Below are the code and all the weights of a small trained network. Each question names an input and a target symbol and asks about switching units off, where a switched-off unit gives its printed mean instead of its output.

import numpy as np


def w(rows, s, z=0):
    codes = np.array(rows[::2]) - 128.0
    scale = np.full(codes.shape[1], s)
    scale[-1] = z or s
    return codes * scale


def f(y):
    return np.maximum(y, 0)


def softmax(a):
    e = np.exp(a - a.max(-1, keepdims=True))
    return e / e.sum(-1, keepdims=True)


def log_softmax(a):
    a = a - a.max(-1, keepdims=True)
    return a - np.log(np.exp(a).sum(-1, keepdims=True))


def net(x, mask):
    ids = ['Γαβζμξτ'.index(c) for c in x.split()]
    T = len(ids)
    res = E[ids] + P[:T]
    r = res
    for j in range(2):
        rows = slice(2 * j, 2 * j + 2)
        q, k, v = (r @ M[0][rows].T for M in (Q, K, V))
        z = softmax(np.where(np.tri(T) > 0, q @ k.T / 2**0.5, -1e9)) @ v
        o = O[0][rows]
        res = res + np.where(mask[j], z, o[:, -1]) @ o[:, :-1]
    y = f(res @ A[0][:, :-1].T + A[0][:, -1])
    res = res + np.where(mask[2:6], y, B[0][:, -1]) @ B[0][:, :-1]
    return log_softmax(res[-1] @ U[:, :-1].T + U[:, -1])


Q, K, V, O, A, B = {}, {}, {}, {}, {}, {}
E = w([
[72,144,172,148],'Γ',
[173,94,151,129],'α',
[152,183,131,125],'β',
[149,204,245,130],'ζ',
[125,183,162,48],'μ',
[111,182,97,129],'ξ',
[82,123,139,72],'τ',
],0.011)
P = w([
[196,5,68,145],'0',
[34,212,158,62],'1',
[38,214,163,58],'2',
[34,219,163,48],'3',
[54,215,161,49],'4',
[29,203,165,23],'5',
[55,216,154,42],'6',
[38,231,149,47],'7',
[66,229,133,26],'8',
[17,215,187,43],'9',
[9,198,186,9],'10',
[8,213,166,11],'11',
],0.0033)
Q[0] = w([
[103,157,99,163],'head 0',
[97,192,195,62],'head 0',
[170,146,160,103],'head 1',
[134,14,2,242],'head 1',
],0.037)
K[0] = w([
[89,92,102,84],'head 0',
[207,47,157,155],'head 0',
[89,99,82,178],'head 1',
[82,254,194,49],'head 1',
],0.032)
V[0] = w([
[57,81,221,214],'head 0',
[247,128,152,188],'head 0',
[146,129,199,3],'head 1',
[152,228,182,138],'head 1',
],0.027)
O[0] = w([
[24,240,137,69,151],'head 0',
[85,167,48,244,254],'head 0',
[158,206,254,200,219],'head 1',
[226,184,96,83,159],'head 1',
],0.017,0.0084)
A[0] = w([
[254,70,151,37,32],'neuron 0',
[144,84,202,13,1],'neuron 1',
[217,151,57,135,33],'neuron 2',
[83,187,142,187,62],'neuron 3',
],0.0086,0.0037)
B[0] = w([
[184,135,153,2,143],'neuron 0',
[43,144,109,230,144],'neuron 1',
[152,133,129,201,166],'neuron 2',
[169,86,81,52,254],'neuron 3',
],0.01,0.023)
U = w([
[248,54,51,3,255],'Γ',
[240,100,66,223,148],'α',
[248,218,54,111,16],'β',
[139,162,90,37,199],'ζ',
[173,128,175,184,72],'μ',
[187,103,45,149,109],'ξ',
[252,126,162,90,87],'τ',
],0.0026,0.0024)

Each question gives the input, a string of symbols that net reads in full, and the target symbol t.
The units are the heads (2 rows each of Q, K, V and O) and the neurons (one row each of A and B). Each row of codes is followed by its name. A weight is (code - 128) times the scale printed after its matrix; where a second scale follows, it is the last column's (O, A, B and U).
mask holds one flag per unit, heads first, then neurons. A switched-off unit (its flag False) gives its mean, the last column of its rows in O or B, instead of its output. The means were averaged over made-up inputs and are rounded, as every weight is.
A unit's drop is (log p(t) with every unit on - log p(t) with that unit switched off) / (log p(t) with every unit on - log p(t) with every unit switched off).
The circuit of an input: a set's keep is (log p(t) with only the set's units on - log p(t) with every unit switched off) / (log p(t) with every unit on - log p(t) with every unit switched off). Starting from all 6 units, units are removed one at a time, each time the one whose removal leaves the highest keep (on an exact tie, the one counted first), for as long as the keep stays at least 0.8.
units of the circuit, in order: the units of the circuit, biggest drop first
k most important neurons: the k neurons with the biggest drops, biggest first
which heads matter: for each layer, one digit per head in row order, 1 if its drop is at least 0.15 and else 0, layers parted by /
drop when u is switched off: that unit's drop, to one decimal
input β ζ ζ ξ ξ Γ ζ τ Γ τ, target α: units of the circuit, in order -> head 0; neuron 3
input Γ ξ β τ τ τ μ, target ζ: which heads matter -> 10
input μ ξ ζ, target τ: which heads matter -> 11
input ξ Γ ζ τ, target Γ: units of the circuit, in order -> head 0; head 1
input μ ζ Γ β ζ ζ Γ ζ τ, target τ: most important neuron -> neuron 0
input τ ξ Γ ξ Γ Γ τ ξ β τ Γ τ, target μ: units of the circuit, in order -> head 1; head 0; neuron 1
input μ ζ ξ, target τ: units of the circuit, in order -> head 0; head 1; neuron 0
input τ β ζ ξ, target μ: drop when head 1 is switched off -> 1.0
input ξ μ ξ Γ Γ Γ, target Γ: drop when head 1 is switched off -> 0.5
input Γ ξ τ, target ζ: drop when head 1 is switched off -> 0.1
input β Γ ζ ξ Γ, target α: 2 most important neurons -> neuron 3; neuron 2
